Below are the code and all the weights of a small trained network. Each question names an input and a target symbol and asks about switching units off, where a switched-off unit gives its printed mean instead of its output.

import numpy as np


def w(rows, s, z=0):
    codes = np.array(rows[::2]) - 128.0
    scale = np.full(codes.shape[1], s)
    scale[-1] = z or s
    return codes * scale


def f(y):
    return np.maximum(y, 0)


def softmax(a):
    e = np.exp(a - a.max(-1, keepdims=True))
    return e / e.sum(-1, keepdims=True)


def log_softmax(a):
    a = a - a.max(-1, keepdims=True)
    return a - np.log(np.exp(a).sum(-1, keepdims=True))


def net(x, mask):
    ids = ['Ξαγδεθλμσφ'.index(c) for c in x.split()]
    T = len(ids)
    res = E[ids] + P[:T]
    r = res
    for j in range(2):
        rows = slice(2 * j, 2 * j + 2)
        q, k, v = (r @ M[0][rows].T for M in (Q, K, V))
        z = softmax(np.where(np.tri(T) > 0, q @ k.T / 2**0.5, -1e9)) @ v
        o = O[0][rows]
        res = res + np.where(mask[j], z, o[:, -1]) @ o[:, :-1]
    y = f(res @ A[0][:, :-1].T + A[0][:, -1])
    res = res + np.where(mask[2:18], y, B[0][:, -1]) @ B[0][:, :-1]
    return log_softmax(res[-1] @ U[:, :-1].T + U[:, -1])


Q, K, V, O, A, B = {}, {}, {}, {}, {}, {}
E = w([
[130,118,157,141],'Ξ',
[128,128,159,152],'α',
[144,87,125,132],'γ',
[67,147,203,84],'δ',
[121,121,159,77],'ε',
[182,139,50,202],'θ',
[211,82,135,70],'λ',
[140,154,149,251],'μ',
[96,182,193,175],'σ',
[143,172,169,191],'φ',
],0.022)
P = w([
[65,100,67,129],'0',
[155,229,114,97],'1',
[59,73,134,143],'2',
[197,228,127,121],'3',
[85,51,157,169],'4',
[210,222,159,115],'5',
[80,58,188,177],'6',
[221,222,187,113],'7',
[99,47,196,204],'8',
[236,217,209,110],'9',
[106,44,216,226],'10',
[243,218,237,106],'11',
[113,53,238,225],'12',
[254,195,196,107],'13',
],0.0085)
Q[0] = w([
[184,119,153,163],'H1',
[69,90,134,174],'H1',
[27,10,64,150],'H2',
[207,155,204,150],'H2',
],0.011)
K[0] = w([
[147,126,136,103],'H1',
[58,180,148,101],'H1',
[144,120,81,98],'H2',
[234,94,251,142],'H2',
],0.012)
V[0] = w([
[140,124,254,240],'H1',
[195,113,128,201],'H1',
[77,120,120,181],'H2',
[194,209,113,214],'H2',
],0.0084)
O[0] = w([
[101,112,147,113,253],'H1',
[126,189,63,61,113],'H1',
[19,85,55,81,150],'H2',
[121,122,28,254,215],'H2',
],0.0088,0.0068)
A[0] = w([
[174,147,98,39,32],'N1',
[114,75,75,120,118],'N2',
[57,227,122,29,131],'N3',
[4,43,160,160,75],'N4',
[97,107,150,209,153],'N5',
[89,224,125,120,61],'N6',
[195,254,111,78,110],'N7',
[105,161,208,177,82],'N8',
[54,57,144,172,69],'N9',
[105,53,152,45,182],'N10',
[246,187,53,133,151],'N11',
[233,66,101,153,254],'N12',
[185,71,167,199,202],'N13',
[146,195,103,148,40],'N14',
[76,9,140,75,60],'N15',
[115,163,181,168,93],'N16',
],0.0095,0.0049)
B[0] = w([
[63,102,179,209,138],'N1',
[79,110,68,151,142],'N2',
[131,53,189,142,183],'N3',
[200,112,142,150,244],'N4',
[113,70,132,79,242],'N5',
[65,202,128,192,152],'N6',
[254,146,62,181,166],'N7',
[161,118,65,92,218],'N8',
[206,114,112,154,212],'N9',
[181,168,13,127,198],'N10',
[73,78,229,203,195],'N11',
[68,203,188,36,214],'N12',
[93,119,123,69,240],'N13',
[149,127,38,107,151],'N14',
[124,104,90,194,181],'N15',
[131,149,118,46,190],'N16',
],0.0073,0.011)
U = w([
[141,152,40,57,73],'Ξ',
[135,113,114,162,1],'α',
[136,145,141,129,98],'γ',
[119,195,159,2,218],'δ',
[212,54,157,125,123],'ε',
[185,182,169,185,124],'θ',
[172,153,248,187,15],'λ',
[1,53,212,183,173],'μ',
[122,186,108,118,190],'σ',
[105,153,179,183,159],'φ',
],0.0084,0.0051)

Each question gives the input, a string of symbols that net reads in full, and the target symbol t.
The units are the heads (2 rows each of Q, K, V and O) and the neurons (one row each of A and B). Each row of codes is followed by its name. A weight is (code - 128) times the scale printed after its matrix; where a second scale follows, it is the last column's (O, A, B and U).
mask holds one flag per unit, heads first, then neurons. A switched-off unit (its flag False) gives its mean, the last column of its rows in O or B, instead of its output. The means were averaged over made-up inputs and are rounded, as every weight is.
A unit's drop is (log p(t) with every unit on - log p(t) with that unit switched off) / (log p(t) with every unit on - log p(t) with every unit switched off).
The circuit of an input: a set's keep is (log p(t) with only the set's units on - log p(t) with every unit switched off) / (log p(t) with every unit on - log p(t) with every unit switched off). Starting from the 12 units with the biggest drops (on a tie, the unit counted first), units are removed one at a time, each time the one whose removal leaves the highest keep (on an exact tie, the one counted first), for as long as the keep stays at least 0.8.
units of the circuit, in order: the units of the circuit, biggest drop first
unit that matters most: the unit with the biggest drop
k most important neurons: the k neurons with the biggest drops, biggest first
heads that matter: for each layer, one digit per head in row order, 1 if its drop is at least 0.15 and else 0, layers parted by /
input δ δ σ, target ε: heads that matter => 10
input δ μ Ξ γ μ δ γ δ μ Ξ, target μ: units of the circuit, in order => (H2; N10; N7)
input δ δ ε, target ε: heads that matter => 10
input γ δ φ δ Ξ δ δ δ Ξ α, target δ: heads that matter => 00
input δ δ θ δ δ μ δ μ α δ, target μ: unit that matters most => H2
input θ δ μ, target ε: heads that matter => 10
input Ξ γ δ δ γ δ δ μ δ γ λ, target δ: heads that matter => 00
input ε δ δ μ Ξ, target ε: units of the circuit, in order => (H1; N4; N9)
input Ξ δ δ ε γ γ σ δ φ γ δ λ, target λ: 2 most important neurons => (N11; N1)
input μ θ γ δ Ξ δ δ δ δ γ, target δ: units of the circuit, in order => (N4; H2)
input α δ ε, target ε: units of the circuit, in order => (N12; H1; N4)
input μ Ξ γ μ θ α, target μ: units of the circuit, in order => (H2; N11; N10; N4)
input Ξ δ γ γ, target δ: heads that matter => 01
input γ δ γ σ μ δ θ μ ε μ γ δ φ, target ε: units of the circuit, in order => (N9; H1; N5; N8)
input δ Ξ α σ Ξ γ Ξ μ δ, target ε: unit that matters most => N4
input γ Ξ σ δ δ δ σ δ δ α μ λ φ, target δ: 2 most important neurons => (N13; N16)
input δ Ξ δ δ μ δ α δ φ, target ε: 2 most important neurons => (N9; N4)
input δ θ γ Ξ δ δ α, target ε: 2 most important neurons => (N4; N9)
input δ φ φ μ δ δ, target μ: heads that matter => 01
input μ γ α ε δ δ μ γ σ μ δ γ μ λ, target μ: heads that matter => 01
input ε γ σ δ δ δ γ γ λ δ α Ξ δ Ξ, target δ: heads that matter => 01
